The rows lie along a hidden order. The number after each row says roughly how far along it the row is, from 0 to 30. A new part has a new order.
12 2 -8 1 2 6 -2 8 15 13 8 -5 -23 -1 1 3 -12 10 1 9 -4 1 -12 -1 -2 1 4 4
 -8 6 -3 7 -4 -1 -2 -15 9 -14 30 -14 0 7 2 -13 -15 0 16 7 -2 -4 -3 -11
 16 15 4 -6 3 -2 13 -3 8 -2 -3 4 27 1 -5 8 -24 -4 -23 -9 -14 2 -8 -4 16
 4 8 -9 5 -10 20 5 1 4 0 7 -8 -3 -19 1 -8 -1 2 4 -21 8 -11 -12 -9 1 5 1
 6 -8 -10 -38 -31 -2 1 10 29 -9 7 5 -7 -3 3 -23 22 -6 -20 1 -13 -10 -3
 -6 0 3 2 -7 -8 -12 -13 -2 13 -10 9 7 -23 -2 -3 -4 -11 -4 4 4 14 3 -1 -2
 -24 -7 2 -2 1 -8 -9 -15 -2 7 -4 -10 6 -32 0 9 6 3 -2 20 12 22 12 28 3
 13 -7 -4 -9 -24 -> 9
-3 -8 5 -11 -17 -14 -6 7 10 5 -7 13 15 6 -3 -7 6 -9 3 3 13 5 -7 -3 -12 8
 3 4 4 -6 -1 -5 14 -3 -4 6 8 -1 0 -1 7 -4 9 0 5 6 -20 8 -3 2 -2 1 -4 -17
 -2 -15 -3 -3 -3 2 -1 2 3 -5 -9 3 7 9 -7 -6 -10 -3 -5 3 13 3 28 4 6 4 -5
 -7 40 -20 0 17 -1 2 31 -5 -8 -15 -3 2 13 19 -37 -3 3 -2 -24 5 13 -3 -5
 0 0 8 -13 3 2 8 -11 -22 13 -2 2 4 -8 -4 -8 13 10 3 -7 -11 8 11 -17 43
 -8 14 -8 14 -7 11 -14 -8 -3 11 10 -9 4 -9 1 -8 -1 10 -3 -2 -1 2 3 1 -9
 13 3 -2 5 15 1 9 6 18 -18 15 6 11 3 -11 7 4 11 19 -8 7 -25 3 2 5 -6 -2 -> 29
22 -6 1 0 0 0 1 9 11 6 13 -3 -8 2 5 1 -3 -15 -11 -4 6 -5 -11 -3 3 -17 10
 6 -14 2 1 -9 -1 0 -10 -12 -3 -4 2 -4 -14 21 -6 -1 2 -25 11 5 0 13 -8 12
 5 -3 -9 -4 8 -4 8 -3 14 0 3 2 6 2 7 10 -3 -1 16 -11 -16 11 -2 -11 -20 1
 -16 -10 1 -10 21 -4 0 -6 7 4 31 -14 9 5 3 1 2 2 2 4 -4 -11 -21 7 -4 4
 -5 24 -7 -35 -24 -6 8 9 15 -3 37 -5 0 0 13 -8 4 11 -6 -3 -3 -27 2 -50
 -11 -13 -17 -2 -6 -5 -8 -13 1 10 -7 2 -16 -8 -12 10 -4 -9 -3 -5 -16 -4
 5 -33 1 -18 -12 -3 8 -13 -2 -8 -7 -6 7 8 3 -8 -7 7 9 -3 -8 0 4 4 -9 20
 -3 4 -5 -1 0 -2 -> 17
-22 7 -7 -8 7 7 -11 -16 5 -20 -8 17 8 4 -14 -8 29 6 3 -20 -5 3 10 3 3 7
 -10 4 -2 6 -6 3 6 -8 -10 -11 1 -15 -1 8 4 12 -8 -5 -4 -13 24 -2 -11 18
 4 16 25 9 16 -5 -3 3 3 2 10 0 18 -4 -2 8 2 -4 2 7 8 -4 -7 34 -22 -33
 -13 -9 -3 -35 3 -10 16 -21 -6 8 -29 -3 17 -7 13 -26 -25 -6 0 -23 -20
 -18 3 0 13 -5 -13 0 11 -18 7 5 -1 -15 -11 -2 -7 0 2 12 -24 10 -7 25 -15
 17 11 -12 -4 9 -13 -12 -21 -18 26 2 -1 -5 9 1 -28 -2 -1 21 13 3 8 6 3
 -2 -14 -9 16 -7 4 -33 34 -5 -4 -3 7 3 6 -9 -8 -19 13 -27 -1 -5 13 18 -3
 6 0 21 0 18 14 20 -13 -12 -9 7 1 -1 -> 11
-1 -10 -21 4 -19 -10 -6 -2 16 -3 4 12 0 1 2 2 12 -10 5 9 7 -8 -20 -5 -7
 -13 -6 -1 0 -2 -6 -11 -5 0 -4 -5 -5 14 -19 -10 0 -23 -4 -2 8 -21 -25 3
 1 -13 -6 -4 3 6 -15 3 -1 -8 -6 3 10 7 25 -10 -4 5 -9 19 17 -5 8 -27 -9
 10 1 4 -14 -2 12 -18 2 3 10 -8 -2 6 11 0 19 29 13 -1 9 -15 8 14 -6 -1 1
 10 -9 8 12 -3 -13 -9 -2 41 3 -5 -9 -4 -26 -9 18 -12 0 -5 10 -17 -7 -6
 -8 -1 -5 -6 -4 -18 2 19 -10 1 6 12 -15 30 26 24 19 -4 7 -14 3 7 10 -2 8
 -3 14 2 5 -9 -29 -17 -5 1 8 -4 -10 5 -14 -14 6 17 2 3 4 -3 7 1 -7 0 5
 10 -5 12 -28 -1 0 -10 -3 15 -> 7
-1 -1 -8 4 -3 13 -5 13 9 10 -1 4 -4 -10 -4 6 -1 13 -3 10 0 -13 -9 13 6
 -20 -13 2 8 -3 4 7 -4 -5 -3 4 -16 -17 -12 -1 1 16 8 0 -6 9 27 2 2 -2 0
 -10 -10 11 -4 -10 6 -9 -5 3 -5 -4 0 -10 -5 -3 -13 8 -6 -9 -17 -7 5 10
 19 6 -4 20 -7 1 10 4 23 8 10 13 15 2 2 -9 -15 19 23 -11 5 -8 -13 1 -10
 -5 -31 21 -4 -5 7 -2 -9 11 7 -4 -12 11 -5 -31 10 -1 12 1 -2 -17 6 -15
 -12 7 -5 -16 -3 1 -11 13 -3 -11 21 -12 -17 30 21 -5 4 -14 -4 3 -4 -2 -5
 -14 8 7 1 5 -1 4 -16 -7 -4 -12 -1 6 -2 -2 7 10 -7 26 3 -14 8 -4 2 1 0
 15 8 33 -3 2 -13 -10 1 -3 -1 -2 -> 30
-10 -5 1 2 3 25 -5 5 -10 10 -2 -2 -8 0 -7 1 -17 4 -7 10 -2 2 5 -1 -4 12
 7 4 -9 4 5 3 -13 0 5 6 -3 -14 -39 -2 6 19 0 4 0 25 27 -9 0 -50 8 1 10 7
 2 2 -3 2 4 -3 -8 10 -11 -9 -11 0 8 6 -6 7 11 9 4 1 1 5 -7 0 17 8 8 -4
 -9 16 1 -1 -19 8 -2 -10 -5 12 16 -4 -5 -4 -15 -7 5 -1 -14 -6 6 -9 3 -1
 0 7 -10 -2 -1 2 6 16 -10 8 10 -4 1 16 2 13 2 -6 0 7 1 -1 28 -29 9 1 15
 4 8 18 -7 -4 2 -1 -7 18 1 -6 -28 -11 -7 -6 0 -4 1 -14 -16 17 -18 -24 -4
 3 -5 5 -12 -1 7 17 7 -1 18 4 -2 6 1 20 -6 3 11 -3 8 7 1 -8 8 -8 -> 5
-6 -6 -5 0 1 -20 5 26 19 -9 9 9 1 -2 3 -5 3 -7 14 6 6 0 4 -10 -20 7 -15
 6 1 -3 -4 -9 8 -6 -6 13 16 -7 15 0 24 -11 3 -6 19 8 -20 0 -3 3 1 17 8
 -18 -13 -7 -7 -6 1 1 5 -4 5 -9 -4 -4 2 16 7 -5 3 12 4 15 -6 0 -4 4 4 -7
 -10 3 -11 -14 3 -5 2 8 5 -13 5 8 8 16 4 15 -25 6 2 -5 15 4 15 3 -2 -5
 -4 4 1 0 -11 0 -35 9 -9 6 -11 -1 -3 -6 -9 1 8 2 -7 -4 2 3 -11 14 -7 5
 -12 0 2 17 -10 4 11 -1 17 -9 6 -12 -1 -6 3 6 16 -1 -3 1 15 -19 -5 17 2
 -3 -1 9 -4 4 5 -10 -2 8 7 8 3 -4 3 -11 2 14 1 16 -19 -4 3 -7 -5 1 -> 28
6 11 -11 0 0 4 8 -21 29 -7 -2 27 2 2 0 -4 9 4 0 -11 -2 2 -10 -9 5 2 -11
 -2 13 -4 2 -15 8 -3 -7 -5 11 -6 8 -5 12 13 -3 -7 -2 -22 6 1 -7 3 0 9 6
 2 14 -12 1 -1 -3 5 4 9 10 -2 -2 6 -6 -6 -25 2 4 -14 -17 29 1 -3 0 14
 -12 -11 1 -1 63 -36 15 14 -25 -19 -4 12 9 -4 -32 -13 6 7 -35 10 -6 -6
 12 2 16 -2 -5 3 -1 12 -21 1 -4 1 -32 -15 12 12 -22 -4 4 12 -3 11 -2 8
 -15 -27 -6 -13 -6 14 11 7 2 2 -20 11 -22 -11 21 -9 12 3 3 -10 3 6 12 7
 -3 -2 2 32 -47 -27 -7 12 0 -6 10 -11 -8 -7 6 -29 -8 8 13 15 3 2 -16 9 8
 26 19 25 -43 5 0 1 0 -18 -> 20
-13 2 3 -18 4 11 -3 17 29 4 -1 -4 -23 7 2 0 -9 19 4 1 2 2 4 0 5 3 -17 8
 5 -1 -6 6 12 -6 -4 8 4 -14 46 1 15 14 8 2 -2 9 27 -2 -1 -63 -9 5 -3 2
 10 -3 5 2 -9 9 -5 -8 -12 -10 -9 -5 -12 3 1 -6 10 2 5 33 -11 0 11 4 1 5
 -7 8 13 1 4 -1 4 16 3 -24 -6 26 47 -18 11 -8 -23 1 -5 -4 -6 7 -4 7 5 -4
 -4 -41 -1 7 -11 2 -3 0 17 -11 -15 0 6 1 14 -17 8 0 -3 -3 -11 -4 -9 9 15
 -5 -13 -13 -4 -3 -13 -29 0 -15 -22 1 -1 -2 12 -5 19 10 4 -2 -7 18 0 -22
 9 1 -4 -12 -5 2 -15 12 -2 36 8 1 -11 9 3 1 -3 -8 4 17 21 0 -13 0 -5 7
 -5 -12 -> 28
8 4 9 2 6 -10 0 0 9 -16 -8 -10 -7 -4 11 1 17 -1 -9 -10 7 -3 0 6 1 -24 8
 -3 -28 -8 0 -6 -2 -3 -2 12 -6 4 7 19 2 19 2 13 -3 15 28 12 2 15 -4 19
 -13 -23 -5 -5 6 1 3 4 13 -7 3 8 -10 7 25 -4 -1 -2 6 -6 11 1 11 -1 -22 3
 -14 -36 7 2 1 -26 2 -2 24 -1 -2 -7 13 9 -3 9 2 -3 38 -13 2 -6 -3 14 -7
 -4 14 39 3 25 22 -8 12 3 -22 14 12 1 0 6 4 16 -14 3 4 -2 0 -6 3 9 -29
 -4 4 12 11 -10 19 -5 -11 43 -5 -25 -5 -7 6 15 -2 -1 -2 3 -8 0 9 -19 7 4
 -16 -1 6 -7 17 -10 -7 -16 3 -7 5 15 8 -15 -1 -7 -3 -38 -2 -29 -9 -17 2
 -3 10 3 3 22 -> 24
12 4 4 2 -1 -4 5 -9 4 -8 -13 3 10 -1 -5 0 6 -21 -3 -4 13 2 -4 0 1 1 5 -5
 2 -5 -3 -4 7 5 -7 -3 8 6 0 14 -3 -38 1 5 -4 -4 -4 -4 -9 42 3 8 -9 -4 10
 -8 -4 5 0 -2 2 10 -1 9 3 -3 4 -11 6 3 8 -3 -6 -13 -3 -3 -16 -1 -17 -14
 3 -13 41 -34 11 11 0 -11 0 -18 14 -11 -35 -15 -4 2 -3 -5 2 8 18 -4 -18
 1 -1 8 -1 22 -27 -1 4 3 -11 -25 -3 8 -15 9 -2 25 -11 7 7 0 1 -4 14 -22
 -28 14 -9 15 2 8 9 8 -19 -8 -8 12 -12 -5 5 7 -6 -18 -7 10 -17 0 6 -13
 31 13 4 9 3 1 27 -11 8 1 -8 -20 -6 -19 19 6 -2 0 11 1 -3 -2 -10 10 -3
 -2 -2 7 -5 8 -> 0
-11 7 -13 -11 6 12 -10 -7 13 -4 -25 8 10 -2 7 -7 17 5 10 -4 -12 -3 7 2
 -2 7 -7 13 -6 3 0 2 6 -3 -2 5 -6 -6 -2 -1 18 21 10 -2 16 -24 0 8 -4 5 4
 9 9 3 4 -4 -1 -7 -7 6 13 -12 14 -16 -10 12 3 2 -2 -5 -14 5 4 8 -22 -14
 14 -6 8 8 -10 12 -8 -14 -14 -10 -19 1 -25 1 1 -9 12 4 -5 -9 -22 -14 6
 -4 -7 3 18 2 7 -26 1 -1 6 -5 -16 -2 -23 12 -23 -6 2 -3 -12 -18 -9 9 13
 1 3 2 -2 8 -13 7 9 -3 6 -5 -4 -7 -16 -22 1 1 24 4 2 4 1 7 -2 -9 17 9 -2
 6 16 -30 -5 9 -8 8 2 10 -11 -4 4 32 -7 7 -6 1 -5 8 -6 -3 8 24 13 -5 -6
 2 -7 -1 6 -18 -> 23
-3 -1 -15 1 7 5 -2 17 23 -7 5 8 8 -4 -5 -1 6 -7 11 5 -4 -7 0 -2 -9 4 1 2
 11 1 -5 -3 -2 -4 -3 -7 11 -9 -24 1 15 -27 0 1 8 -6 -2 -4 -10 -7 3 5 5 2
 -10 7 1 -7 -1 -2 10 0 6 -4 11 0 -3 12 11 -2 9 2 1 28 -6 -11 -30 2 3 -9
 -1 0 5 5 -1 0 0 -4 7 -6 11 14 -17 -2 -3 -2 -13 2 2 4 6 -1 -2 -2 6 -6 0
 27 2 -3 -13 -2 -30 -5 -1 8 -19 2 2 16 -12 9 -3 0 -1 -1 -3 -5 -18 -8 3 0
 7 -4 -1 13 17 -4 18 -2 16 -17 3 -2 -3 -8 1 6 17 11 1 -19 10 -13 -11 9
 -2 0 -2 -5 -7 -4 0 -6 -5 -11 13 5 -4 8 0 -2 2 22 3 23 -3 -12 -3 -10 -6
 13 -> 15
9 7 1 -9 2 -14 -6 17 5 4 10 14 15 12 3 -11 18 5 2 -9 11 5 15 -3 3 3 -7
 10 -16 1 -9 -8 5 -12 -5 8 22 -19 -10 -10 27 4 -11 -8 4 12 -20 0 -6 -15
 1 21 9 -18 -24 -9 -5 3 -7 0 0 2 12 -3 -3 -2 -14 4 -12 -11 3 -4 -5 14 0
 -17 10 4 -17 -4 -18 -2 -2 -14 -4 -1 -14 8 5 -26 7 -14 -22 9 5 -6 -7 -3
 -1 4 4 -8 -1 3 5 3 -7 2 -29 5 8 4 11 -5 10 5 -15 5 2 9 -3 9 5 -1 -11
 -29 -11 -3 -17 15 14 20 1 5 -7 4 -35 -9 -2 3 1 -4 2 -3 2 -2 15 12 -2
 -12 -2 8 15 -18 5 6 -2 -7 2 12 -7 -1 4 -33 10 1 -13 9 1 -5 6 -13 4 8 3
 18 -12 -8 -1 11 2 -19 -> 12
